Below are the code and all the weights of a small trained network. Each question names an input and a class and asks about switching units off, where a switched-off unit gives its printed mean instead of its output.

import numpy as np


def w(rows, s, z=0):
    codes = np.array(rows[::2]) - 128.0
    scale = np.full(codes.shape[1], s)
    scale[-1] = z or s
    return codes * scale


def norm(h):
    return h / np.sqrt((h * h).mean(-1, keepdims=True) + 1e-5)


def f(y):
    return np.maximum(y, 0)


def log_softmax(a):
    a = a - a.max(-1, keepdims=True)
    return a - np.log(np.exp(a).sum(-1, keepdims=True))


def net(x, mask):
    res = np.array(x, float).reshape(1, 5) / 4 @ E
    u = 0
    for l in range(2):
        y = f(norm(res) @ A[l][:, :-1].T + A[l][:, -1])
        res = res + np.where(mask[u : u + 11], y, B[l][:, -1]) @ B[l][:, :-1]
        u += 11
    return log_softmax(norm(res)[-1] @ U[:, :-1].T + U[:, -1])


A, B = {}, {}
E = w([
[1,127,87,62,195,186,103,94],'x0',
[146,186,69,91,166,102,175,169],'x1',
[137,104,169,79,176,39,92,106],'x2',
[123,252,167,124,64,118,108,55],'x3',
[150,121,85,212,175,106,150,26],'x4',
],0.0076)
A[0] = w([
[83,26,203,155,72,219,105,61,2],'0.n0',
[110,87,135,9,83,108,74,161,153],'0.n1',
[166,245,137,94,156,110,87,105,187],'0.n2',
[205,91,132,150,59,98,170,143,140],'0.n3',
[93,106,112,102,175,196,40,72,12],'0.n4',
[113,94,99,200,163,102,91,117,75],'0.n5',
[100,156,36,216,201,57,145,31,35],'0.n6',
[89,129,94,137,133,171,118,125,91],'0.n7',
[153,64,155,118,101,107,3,92,123],'0.n8',
[126,14,161,113,183,119,186,191,224],'0.n9',
[157,175,47,66,176,100,130,167,195],'0.n10',
],0.008,0.0028)
B[0] = w([
[153,105,16,48,11,96,183,146,209],'0.n0',
[162,93,198,115,189,183,173,119,211],'0.n1',
[148,97,99,118,141,130,90,106,211],'0.n2',
[39,141,128,141,189,84,141,152,217],'0.n3',
[81,171,163,152,194,63,196,87,190],'0.n4',
[166,120,182,120,156,192,124,124,171],'0.n5',
[164,30,241,96,77,192,179,109,227],'0.n6',
[69,121,117,199,164,110,111,174,171],'0.n7',
[173,104,97,47,73,25,198,107,193],'0.n8',
[169,180,59,150,169,175,1,102,253],'0.n9',
[162,128,90,80,72,42,249,58,214],'0.n10',
],0.0077,0.0066)
A[1] = w([
[164,119,163,211,93,43,85,186,51],'1.n0',
[117,157,202,82,118,72,123,88,195],'1.n1',
[145,207,176,138,74,102,114,73,160],'1.n2',
[121,104,83,90,77,79,38,75,181],'1.n3',
[9,93,119,57,167,136,123,105,14],'1.n4',
[117,190,147,87,66,166,71,71,49],'1.n5',
[194,73,66,96,108,108,254,109,231],'1.n6',
[124,153,180,21,136,191,125,213,1],'1.n7',
[232,118,168,201,107,75,134,230,147],'1.n8',
[74,190,80,231,33,254,205,187,91],'1.n9',
[161,179,151,69,101,142,129,189,169],'1.n10',
],0.0097,0.003)
B[1] = w([
[4,235,97,81,135,110,171,102,151],'1.n0',
[140,97,112,159,214,114,99,226,178],'1.n1',
[92,67,66,141,155,215,107,146,163],'1.n2',
[193,193,120,122,146,128,173,181,164],'1.n3',
[60,204,106,207,20,84,132,116,164],'1.n4',
[181,123,5,122,198,181,80,112,142],'1.n5',
[116,164,153,128,44,144,73,190,248],'1.n6',
[183,64,204,235,82,163,140,51,149],'1.n7',
[23,125,101,134,130,180,141,26,173],'1.n8',
[199,106,203,71,235,2,142,188,180],'1.n9',
[129,57,129,167,88,168,176,27,153],'1.n10',
],0.0082,0.015)
U = w([
[3,160,123,148,115,101,171,90,129],'0',
[158,60,189,149,85,185,166,63,133],'1',
[151,121,48,57,29,98,180,146,121],'2',
[161,118,174,81,203,59,135,160,158],'3',
[142,112,31,124,169,198,48,124,123],'4',
[139,175,174,104,95,130,66,157,125],'5',
[124,209,200,117,123,157,45,110,5],'6',
],0.02,0.026)

Each question gives the input, the list of numbers given to net, and the class t.
The units are the neurons (one row each of A and B). Each row of codes is followed by its name. A weight is (code - 128) times the scale printed after its matrix; where a second scale follows, it is the last column's (A, B and U).
mask holds one flag per neuron, layer by layer. A switched-off neuron (its flag False) gives its mean, the last column of its row in B, instead of its output. The means were averaged over made-up inputs and are rounded, as every weight is.
A unit's drop is (log p(t) with every unit on - log p(t) with that unit switched off) / (log p(t) with every unit on - log p(t) with every unit switched off).
The circuit of an input: a set's keep is (log p(t) with only the set's units on - log p(t) with every unit switched off) / (log p(t) with every unit on - log p(t) with every unit switched off). Starting from the 12 units with the biggest drops (on a tie, the unit counted first), units are removed one at a time, each time the one whose removal leaves the highest keep (on an exact tie, the one counted first), for as long as the keep stays at least 0.8.
units of the circuit, in order: the units of the circuit, biggest drop first
top k neurons: the k neurons with the biggest drops, biggest first
top k neurons in layer l: the k neurons of layer l with the biggest drops, biggest first
input [-7,5,5,-6,-8], class 1: top 2 neurons	[0.n1 1.n7]
input [6,-4,-6,7,-4], class 4: top 3 neurons in layer 0	[0.n3 0.n2 0.n6]
input [-1,2,2,-7,-3], class 4: units of the circuit, in order	[0.n9]
input [-2,-6,6,-8,-3], class 4: top 2 neurons	[0.n9 1.n9]
input [-8,-7,-7,-4,3], class 0: top 3 neurons	[1.n8 0.n3 1.n0]
input [4,-4,-7,-3,7], class 1: top 2 neurons	[0.n6 1.n1]
input [7,7,0,7,-8], class 1: top 4 neurons in layer 0	[0.n1 0.n3 0.n9 0.n0]
input [3,-6,-2,6,1], class 2: top 2 neurons in layer 0	[0.n0 0.n9]
input [6,-5,-5,-1,-7], class 1: top 2 neurons	[1.n7 0.n1]
input [0,-6,-5,5,-5], class 2: top 3 neurons	[0.n0 0.n6 0.n9]
input [0,-6,-5,-8,4], class 4: top 2 neurons	[0.n9 0.n10]
input [-5,7,4,-3,4], class 2: top 2 neurons in layer 1	[1.n9 1.n6]
input [7,6,0,-7,-4], class 0: top 2 neurons	[1.n4 0.n10]
input [-5,7,4,-2,4], class 2: top 2 neurons	[0.n10 1.n9]
input [3,3,-3,-7,-6], class 4: top 2 neurons	[0.n9 0.n6]
input [-4,5,-2,6,-7], class 1: units of the circuit, in order	[1.n10 1.n7]
input [-2,8,5,-6,8], class 1: units of the circuit, in order	[0.n6 1.n9]
input [-4,1,-8,8,-1], class 3: top 2 neurons	[1.n9 0.n9]
input [-2,-8,0,8,2], class 2: top 2 neurons in layer 1	[1.n3 1.n8]
input [-7,8,-1,5,8], class 1: top 3 neurons	[0.n6 0.n0 1.n4]
input [0,-2,5,-7,-8], class 1: units of the circuit, in order	[1.n7]
input [1,5,-4,-8,-5], class 4: top 4 neurons in layer 0	[0.n9 0.n6 0.n0 0.n8]
input [-3,3,0,5,5], class 1: top 2 neurons	[0.n6 0.n9]
input [0,7,4,2,-1], class 2: top neuron	[0.n10]
input [3,-4,-3,2,-3], class 2: top 2 neurons in layer 0	[0.n0 0.n3]
input [-5,1,3,-2,5], class 0: top 2 neurons in layer 0	[0.n3 0.n1]
input [-4,3,-4,0,2], class 0: top 2 neurons in layer 1	[1.n8 1.n1]
